Below are the code and all the weights of a small trained network. Each question names an input and a class and asks about switching units off, where a switched-off unit gives its printed mean instead of its output.

import numpy as np


def w(rows, s, z=0):
    codes = np.array(rows[::2]) - 128.0
    scale = np.full(codes.shape[1], s)
    scale[-1] = z or s
    return codes * scale


def norm(h):
    return h / np.sqrt((h * h).mean(-1, keepdims=True) + 1e-5)


def f(y):
    return np.maximum(y, 0)


def log_softmax(a):
    a = a - a.max(-1, keepdims=True)
    return a - np.log(np.exp(a).sum(-1, keepdims=True))


def net(x, mask):
    res = np.array(x, float).reshape(1, 4) / 4 @ E
    u = 0
    for l in range(2):
        y = f(norm(res) @ A[l][:, :-1].T + A[l][:, -1])
        res = res + np.where(mask[u : u + 3], y, B[l][:, -1]) @ B[l][:, :-1]
        u += 3
    return log_softmax(norm(res)[-1] @ U[:, :-1].T + U[:, -1])


A, B = {}, {}
E = w([
[133,130,254,131,14,94,128],'x0',
[151,112,190,195,212,62,134],'x1',
[84,105,206,46,181,87,98],'x2',
[68,61,88,138,112,74,120],'x3',
],0.0071)
A[0] = w([
[219,255,207,95,201,202,138,4],'0.n0',
[129,79,182,42,173,140,73,50],'0.n1',
[116,112,89,119,198,161,158,61],'0.n2',
],0.0095,0.0032)
B[0] = w([
[21,140,108,116,100,167,65,254],'0.n0',
[230,67,35,237,109,219,115,223],'0.n1',
[234,192,110,2,77,40,105,207],'0.n2',
],0.0083,0.0052)
A[1] = w([
[112,191,185,211,247,75,80,22],'1.n0',
[179,97,128,2,49,203,136,69],'1.n1',
[36,51,82,118,133,31,137,5],'1.n2',
],0.0087,0.0023)
B[1] = w([
[83,184,56,228,130,78,169,178],'1.n0',
[130,134,137,210,216,30,165,254],'1.n1',
[1,219,105,63,24,194,92,185],'1.n2',
],0.0093,0.0062)
U = w([
[7,185,85,38,68,216,15,140],'0',
[113,140,78,200,168,63,130,108],'1',
[233,45,61,188,92,180,69,188],'2',
[197,142,165,50,118,49,93,251],'3',
[152,85,138,105,176,115,118,12],'4',
[165,25,209,2,192,222,194,3],'5',
],0.0088,0.0065)

Each question gives the input, the list of numbers given to net, and the class t.
The units are the neurons (one row each of A and B). Each row of codes is followed by its name. A weight is (code - 128) times the scale printed after its matrix; where a second scale follows, it is the last column's (A, B and U).
mask holds one flag per neuron, layer by layer. A switched-off neuron (its flag False) gives its mean, the last column of its row in B, instead of its output. The means were averaged over made-up inputs and are rounded, as every weight is.
A unit's drop is (log p(t) with every unit on - log p(t) with that unit switched off) / (log p(t) with every unit on - log p(t) with every unit switched off).
The circuit of an input: a set's keep is (log p(t) with only the set's units on - log p(t) with every unit switched off) / (log p(t) with every unit on - log p(t) with every unit switched off). Starting from all 6 units, units are removed one at a time, each time the one whose removal leaves the highest keep (on an exact tie, the one counted first), for as long as the keep stays at least 0.8.
circuit, biggest first: the units of the circuit, biggest drop first
most important unit: the unit with the biggest drop
top k neurons: the k neurons with the biggest drops, biggest first
top k neurons in layer l: the k neurons of layer l with the biggest drops, biggest first
drop of u: that unit's drop, to one decimal
input [2,-7,-5,-6], class 1: circuit, biggest first : (1.n1)
input [-8,-5,2,-7], class 3: top 2 neurons : (0.n2, 1.n1)
input [5,-2,8,5], class 2: top 3 neurons : (0.n1, 0.n0, 0.n2)
input [-8,1,8,-2], class 2: top 2 neurons : (0.n1, 1.n2)
input [4,6,-5,-8], class 0: top 2 neurons : (0.n0, 1.n1)
input [-8,-8,-1,-6], class 1: top 3 neurons : (1.n1, 1.n2, 0.n2)
input [-7,-7,-5,-2], class 1: circuit, biggest first : (1.n1, 0.n1, 1.n2)
input [8,6,8,5], class 2: circuit, biggest first : (0.n1, 0.n2)
input [-6,1,-1,1], class 3: top 2 neurons : (0.n2, 0.n1)
input [5,7,6,8], class 0: top 2 neurons : (1.n2, 1.n1)
input [-3,-6,2,-4], class 1: top 2 neurons : (1.n1, 1.n2)
input [-3,5,1,6], class 0: top 2 neurons in layer 1 : (1.n2, 1.n1)
input [-1,1,6,-7], class 0: top 2 neurons : (0.n0, 1.n1)
input [5,8,6,0], class 1: most important unit : 1.n0
input [-7,3,-5,8], class 0: top 2 neurons : (1.n2, 0.n1)
input [-8,6,1,-2], class 3: top 2 neurons in layer 0 : (0.n2, 0.n1)
input [6,3,6,1], class 2: top 3 neurons : (0.n1, 0.n2, 1.n1)
input [-8,4,-6,5], class 3: circuit, biggest first : (0.n2, 0.n1, 0.n0)
input [-5,0,6,5], class 2: top 2 neurons : (0.n1, 0.n0)
input [2,8,4,-6], class 1: most important unit : 1.n0
input [-4,3,4,0], class 2: top 2 neurons : (0.n1, 1.n1)
input [-5,7,1,-8], class 0: top 3 neurons : (0.n0, 1.n1, 0.n2)
input [-4,-7,-5,1], class 1: top 2 neurons in layer 0 : (0.n1, 0.n0)
input [1,-7,-3,1], class 1: drop of 1.n0 : 0.0
input [-3,-2,-6,-6], class 0: drop of 0.n0 : 2.1
input [-1,-7,3,2], class 1: drop of 1.n1 : 0.6
input [1,-8,6,0], class 1: most important unit : 1.n1
